Below is a small trained network, with its code and all its weights. Each question gives an input and a class and asks what happens when units are switched off, that is, made to give their printed mean instead of their output.

import numpy as np


def w(rows, s, z=0):
    codes = np.array(rows[::2]) - 128.0
    scale = np.full(codes.shape[1], s)
    scale[-1] = z or s
    return codes * scale


def norm(h):
    return h / np.sqrt((h * h).mean(-1, keepdims=True) + 1e-5)


def f(y):
    return y / 2 * (1 + np.tanh(0.7978845608 * (y + 0.044715 * y**3)))


def log_softmax(a):
    a = a - a.max(-1, keepdims=True)
    return a - np.log(np.exp(a).sum(-1, keepdims=True))


def net(x, mask):
    res = np.array(x, float).reshape(1, 4) / 4 @ E
    u = 0
    for l in range(3):
        y = f(norm(res) @ A[l][:, :-1].T + A[l][:, -1])
        res = res + np.where(mask[u : u + 11], y, B[l][:, -1]) @ B[l][:, :-1]
        u += 11
    return log_softmax(norm(res)[-1] @ U[:, :-1].T + U[:, -1])


A, B = {}, {}
E = w([
[253,124,117,112],'x0',
[152,76,180,21],'x1',
[97,126,234,139],'x2',
[181,210,135,128],'x3',
],0.0076)
A[0] = w([
[76,176,104,137,1],'0.n0',
[113,106,201,31,181],'0.n1',
[116,66,134,219,113],'0.n2',
[92,206,205,121,20],'0.n3',
[118,92,104,167,154],'0.n4',
[208,152,211,88,143],'0.n5',
[174,184,134,104,50],'0.n6',
[218,150,219,138,159],'0.n7',
[34,187,139,191,100],'0.n8',
[161,183,110,224,131],'0.n9',
[71,250,159,151,176],'0.n10',
],0.011,0.0023)
B[0] = w([
[102,142,163,69,140],'0.n0',
[129,112,127,190,253],'0.n1',
[141,102,170,175,183],'0.n2',
[141,91,94,53,174],'0.n3',
[155,159,134,148,158],'0.n4',
[169,146,190,146,233],'0.n5',
[144,129,162,128,152],'0.n6',
[193,181,141,160,228],'0.n7',
[133,86,88,137,220],'0.n8',
[142,90,184,187,212],'0.n9',
[96,2,145,85,212],'0.n10',
],0.0089,0.0057)
A[1] = w([
[141,177,137,160,125],'1.n0',
[108,203,145,125,165],'1.n1',
[41,138,159,183,151],'1.n2',
[237,132,77,101,254],'1.n3',
[132,174,73,118,133],'1.n4',
[65,158,176,49,93],'1.n5',
[239,130,181,131,140],'1.n6',
[108,174,13,47,146],'1.n7',
[2,131,80,131,87],'1.n8',
[33,112,180,121,120],'1.n9',
[147,50,25,105,127],'1.n10',
],0.0087,0.0029)
B[1] = w([
[142,161,177,113,138],'1.n0',
[209,95,144,159,117],'1.n1',
[85,53,53,216,176],'1.n2',
[156,114,253,142,221],'1.n3',
[68,152,153,124,117],'1.n4',
[106,76,92,61,122],'1.n5',
[204,149,133,187,253],'1.n6',
[61,155,195,42,133],'1.n7',
[170,160,122,165,171],'1.n8',
[159,87,12,179,176],'1.n9',
[87,176,181,104,184],'1.n10',
],0.0073,0.0057)
A[2] = w([
[130,92,2,171,196],'2.n0',
[183,130,62,102,155],'2.n1',
[52,99,133,168,168],'2.n2',
[172,119,205,88,183],'2.n3',
[130,96,71,202,58],'2.n4',
[75,131,52,35,132],'2.n5',
[97,164,120,140,69],'2.n6',
[71,165,210,29,222],'2.n7',
[232,44,180,126,132],'2.n8',
[214,185,55,98,252],'2.n9',
[112,65,165,115,163],'2.n10',
],0.0084,0.0035)
B[2] = w([
[220,130,127,145,209],'2.n0',
[160,89,215,160,123],'2.n1',
[109,116,53,184,193],'2.n2',
[100,165,101,206,202],'2.n3',
[121,102,109,148,173],'2.n4',
[185,179,189,104,136],'2.n5',
[35,90,103,163,111],'2.n6',
[77,212,59,132,148],'2.n7',
[129,203,84,184,253],'2.n8',
[90,200,187,168,155],'2.n9',
[113,97,3,203,176],'2.n10',
],0.0069,0.0065)
U = w([
[188,176,208,191,207],'0',
[20,190,109,88,134],'1',
[124,62,202,33,10],'2',
[57,39,99,35,79],'3',
[98,84,176,96,2],'4',
[71,7,49,217,188],'5',
[117,125,154,34,73],'6',
],0.015,0.0081)

Each question gives the input, the list of numbers given to net, and the class t.
The units are the neurons (one row each of A and B). Each row of codes is followed by its name. A weight is (code - 128) times the scale printed after its matrix; where a second scale follows, it is the last column's (A, B and U).
mask holds one flag per neuron, layer by layer. A switched-off neuron (its flag False) gives its mean, the last column of its row in B, instead of its output. The means were averaged over made-up inputs and are rounded, as every weight is.
A unit's drop is (log p(t) with every unit on - log p(t) with that unit switched off) / (log p(t) with every unit on - log p(t) with every unit switched off).
unit that matters most: the unit with the biggest drop
top k neurons: the k neurons with the biggest drops, biggest first
k most important neurons of layer l: the k neurons of layer l with the biggest drops, biggest first
drop of u: that unit's drop, to one decimal
input [-6,4,-2,4], class 3: unit that matters most => 0.n3
input [0,-2,4,3], class 5: top 2 neurons => [0.n10; 2.n10]
input [0,-2,-6,-6], class 1: top 2 neurons => [0.n1; 0.n9]
input [2,8,-8,-7], class 1: top 2 neurons => [2.n7; 1.n10]
input [-8,2,2,8], class 3: 2 most important neurons of layer 0 => [0.n3; 0.n10]
input [6,-2,-6,-8], class 1: 4 most important neurons of layer 0 => [0.n5; 0.n7; 0.n1; 0.n9]
input [-7,-1,6,8], class 3: top 2 neurons => [0.n3; 0.n10]
input [0,-5,5,8], class 5: 3 most important neurons of layer 0 => [0.n10; 0.n9; 0.n8]
input [-3,8,-6,-4], class 1: 2 most important neurons of layer 2 => [2.n7; 2.n5]
input [-5,-2,-8,2], class 1: top 2 neurons => [0.n1; 1.n7]
input [-2,6,-6,-6], class 1: top 3 neurons => [1.n10; 0.n9; 0.n10]
input [-1,3,-3,-3], class 1: 4 most important neurons of layer 1 => [1.n10; 1.n6; 1.n7; 1.n2]
input [4,-3,-7,-2], class 0: top 2 neurons => [0.n9; 0.n10]
input [0,-8,3,8], class 5: unit that matters most => 0.n10
input [-2,7,-7,-6], class 1: 2 most important neurons of layer 0 => [0.n10; 0.n9]
input [3,-7,5,2], class 5: 3 most important neurons of layer 0 => [0.n10; 0.n5; 0.n8]
input [-7,4,3,3], class 5: drop of 0.n1 => 0.3
input [-3,1,7,5], class 5: drop of 0.n10 => 1.2
input [-8,3,8,1], class 5: drop of 0.n10 => 0.0
input [-6,8,6,0], class 5: top neuron => [0.n1]
